Below is a small trained network, with its code and all its weights. Each question gives an input and a target symbol and asks what happens when units are switched off, that is, made to give their printed mean instead of their output.

import numpy as np


def w(rows, s, z=0):
    codes = np.array(rows[::2]) - 128.0
    scale = np.full(codes.shape[1], s)
    scale[-1] = z or s
    return codes * scale


def norm(h):
    return h / np.sqrt((h * h).mean(-1, keepdims=True) + 1e-5)


def f(y):
    return y / 2 * (1 + np.tanh(0.7978845608 * (y + 0.044715 * y**3)))


def softmax(a):
    e = np.exp(a - a.max(-1, keepdims=True))
    return e / e.sum(-1, keepdims=True)


def log_softmax(a):
    a = a - a.max(-1, keepdims=True)
    return a - np.log(np.exp(a).sum(-1, keepdims=True))


def net(x, mask):
    ids = ['ΓΛαζημπστ'.index(c) for c in x.split()]
    T = len(ids)
    res = E[ids] + P[:T]
    r = norm(res)
    for j in range(3):
        rows = slice(2 * j, 2 * j + 2)
        q, k, v = (r @ M[0][rows].T for M in (Q, K, V))
        z = softmax(np.where(np.tri(T) > 0, q @ k.T / 2**0.5, -1e9)) @ v
        o = O[0][rows]
        res = res + np.where(mask[j], z, o[:, -1]) @ o[:, :-1]
    y = f(norm(res) @ A[0][:, :-1].T + A[0][:, -1])
    res = res + np.where(mask[3:11], y, B[0][:, -1]) @ B[0][:, :-1]
    return log_softmax(norm(res)[-1] @ U[:, :-1].T + U[:, -1])


Q, K, V, O, A, B = {}, {}, {}, {}, {}, {}
E = w([
[186,172,137,186,79,182],'Γ',
[171,115,106,68,130,129],'Λ',
[81,134,80,134,135,76],'α',
[96,104,2,115,114,23],'ζ',
[79,128,106,110,168,130],'η',
[139,77,107,77,152,97],'μ',
[121,143,154,151,92,108],'π',
[125,186,90,140,73,132],'σ',
[108,64,113,111,152,119],'τ',
],0.0087)
P = w([
[86,139,133,157,146,124],'0',
[157,131,202,139,134,151],'1',
[207,77,63,207,129,112],'2',
[3,121,147,93,125,126],'3',
[173,147,207,129,160,132],'4',
[203,100,57,247,164,160],'5',
[12,149,123,42,91,132],'6',
[169,144,201,129,161,138],'7',
],0.0074)
Q[0] = w([
[34,111,153,66,85,114],'head 1',
[226,77,91,172,191,124],'head 1',
[23,136,167,14,132,98],'head 2',
[2,147,171,54,107,132],'head 2',
[105,124,191,36,93,74],'head 3',
[80,142,166,66,83,147],'head 3',
],0.008)
K[0] = w([
[193,141,209,36,122,50],'head 1',
[125,66,47,172,146,217],'head 1',
[174,127,175,91,222,21],'head 2',
[168,135,206,119,211,45],'head 2',
[211,116,255,68,147,112],'head 3',
[199,239,219,24,100,194],'head 3',
],0.0066)
V[0] = w([
[226,68,176,77,188,126],'head 1',
[85,69,85,46,97,78],'head 1',
[152,126,75,141,21,100],'head 2',
[112,28,131,124,88,197],'head 2',
[2,69,98,196,145,93],'head 3',
[118,144,97,116,114,199],'head 3',
],0.0058)
O[0] = w([
[150,149,179,178,73,75,23],'head 1',
[44,181,143,167,98,218,160],'head 1',
[136,152,151,50,2,124,165],'head 2',
[208,158,54,73,129,165,51],'head 2',
[123,105,102,120,81,41,252],'head 3',
[13,113,133,112,150,174,90],'head 3',
],0.0061,0.0039)
A[0] = w([
[137,132,76,115,143,71,166],'neuron 1',
[121,183,120,43,108,152,113],'neuron 2',
[155,41,139,243,232,104,128],'neuron 3',
[78,175,78,85,254,151,111],'neuron 4',
[71,99,16,93,117,154,87],'neuron 5',
[164,113,89,195,87,110,151],'neuron 6',
[94,119,118,51,71,83,90],'neuron 7',
[211,57,174,140,190,152,2],'neuron 8',
],0.0074,0.0041)
B[0] = w([
[167,123,210,91,73,150,253],'neuron 1',
[64,110,88,80,118,173,156],'neuron 2',
[113,182,100,93,95,84,228],'neuron 3',
[247,116,106,134,117,137,189],'neuron 4',
[157,171,153,213,180,254,246],'neuron 5',
[207,59,152,95,91,175,217],'neuron 6',
[198,106,197,45,168,121,222],'neuron 7',
[48,48,156,199,170,200,133],'neuron 8',
],0.0059,0.0041)
U = w([
[79,190,126,154,77,11,40],'Γ',
[134,197,44,179,217,76,199],'Λ',
[211,133,64,216,64,191,187],'α',
[117,26,150,153,188,191,5],'ζ',
[3,160,54,54,42,165,147],'η',
[152,123,117,77,201,251,37],'μ',
[127,191,240,209,136,141,95],'π',
[205,69,154,41,75,82,173],'σ',
[13,20,118,186,145,80,148],'τ',
],0.0074,0.0019)

Each question gives the input, a string of symbols that net reads in full, and the target symbol t.
The units are the heads (2 rows each of Q, K, V and O) and the neurons (one row each of A and B). Each row of codes is followed by its name. A weight is (code - 128) times the scale printed after its matrix; where a second scale follows, it is the last column's (O, A, B and U).
mask holds one flag per unit, heads first, then neurons. A switched-off unit (its flag False) gives its mean, the last column of its rows in O or B, instead of its output. The means were averaged over made-up inputs and are rounded, as every weight is.
A unit's drop is (log p(t) with every unit on - log p(t) with that unit switched off) / (log p(t) with every unit on - log p(t) with every unit switched off).
The circuit of an input: a set's keep is (log p(t) with only the set's units on - log p(t) with every unit switched off) / (log p(t) with every unit on - log p(t) with every unit switched off). Starting from all 11 units, units are removed one at a time, each time the one whose removal leaves the highest keep (on an exact tie, the one counted first), for as long as the keep stays at least 0.8.
circuit, biggest first: the units of the circuit, biggest drop first
k most important neurons: the k neurons with the biggest drops, biggest first
heads that matter: for each layer, one digit per head in row order, 1 if its drop is at least 0.15 and else 0, layers parted by /
input η σ μ ζ η η σ, target Λ: circuit, biggest first : head 2; head 1
input Γ Γ ζ α, target μ: circuit, biggest first : head 3; neuron 4
input ζ π π σ, target σ: circuit, biggest first : head 1
input σ σ ζ Γ τ, target τ: circuit, biggest first : neuron 8; neuron 5; neuron 6
input σ Λ α π π α ζ, target σ: circuit, biggest first : head 1; neuron 1
input ζ τ Γ ζ, target α: circuit, biggest first : head 2; neuron 5; neuron 4
input ζ π σ ζ σ τ α, target μ: heads that matter : 001
input π σ σ σ, target μ: heads that matter : 100
input ζ η τ Λ τ σ σ, target α: heads that matter : 010
input ζ ζ η ζ Λ, target μ: circuit, biggest first : head 3; neuron 1
input μ ζ η, target σ: circuit, biggest first : neuron 1; neuron 3
input ζ η Λ Λ, target Λ: heads that matter : 010
input ζ α π ζ π Λ, target σ: circuit, biggest first : head 1; neuron 5
input ζ μ σ ζ, target Γ: circuit, biggest first : head 1
input α Γ π α α ζ η, target τ: heads that matter : 110
input ζ π τ π, target σ: heads that matter : 110
input ζ ζ ζ ζ π Λ, target σ: heads that matter : 101
input ζ η Λ Γ, target Λ: 2 most important neurons : neuron 1; neuron 6
input σ σ Λ Γ, target μ: heads that matter : 101
input Γ ζ π, target σ: heads that matter : 100
input ζ π π ζ η ζ π, target Λ: heads that matter : 011
input π ζ Γ α η η ζ, target Λ: heads that matter : 010
input ζ ζ Γ, target σ: most important neuron : neuron 5
input ζ η η Γ σ ζ ζ, target μ: circuit, biggest first : head 3; neuron 5
input ζ Λ η π, target π: circuit, biggest first : head 1; head 3
input ζ η α π, target Λ: circuit, biggest first : head 2; neuron 4; neuron 3
input ζ ζ ζ Γ, target η: heads that matter : 010
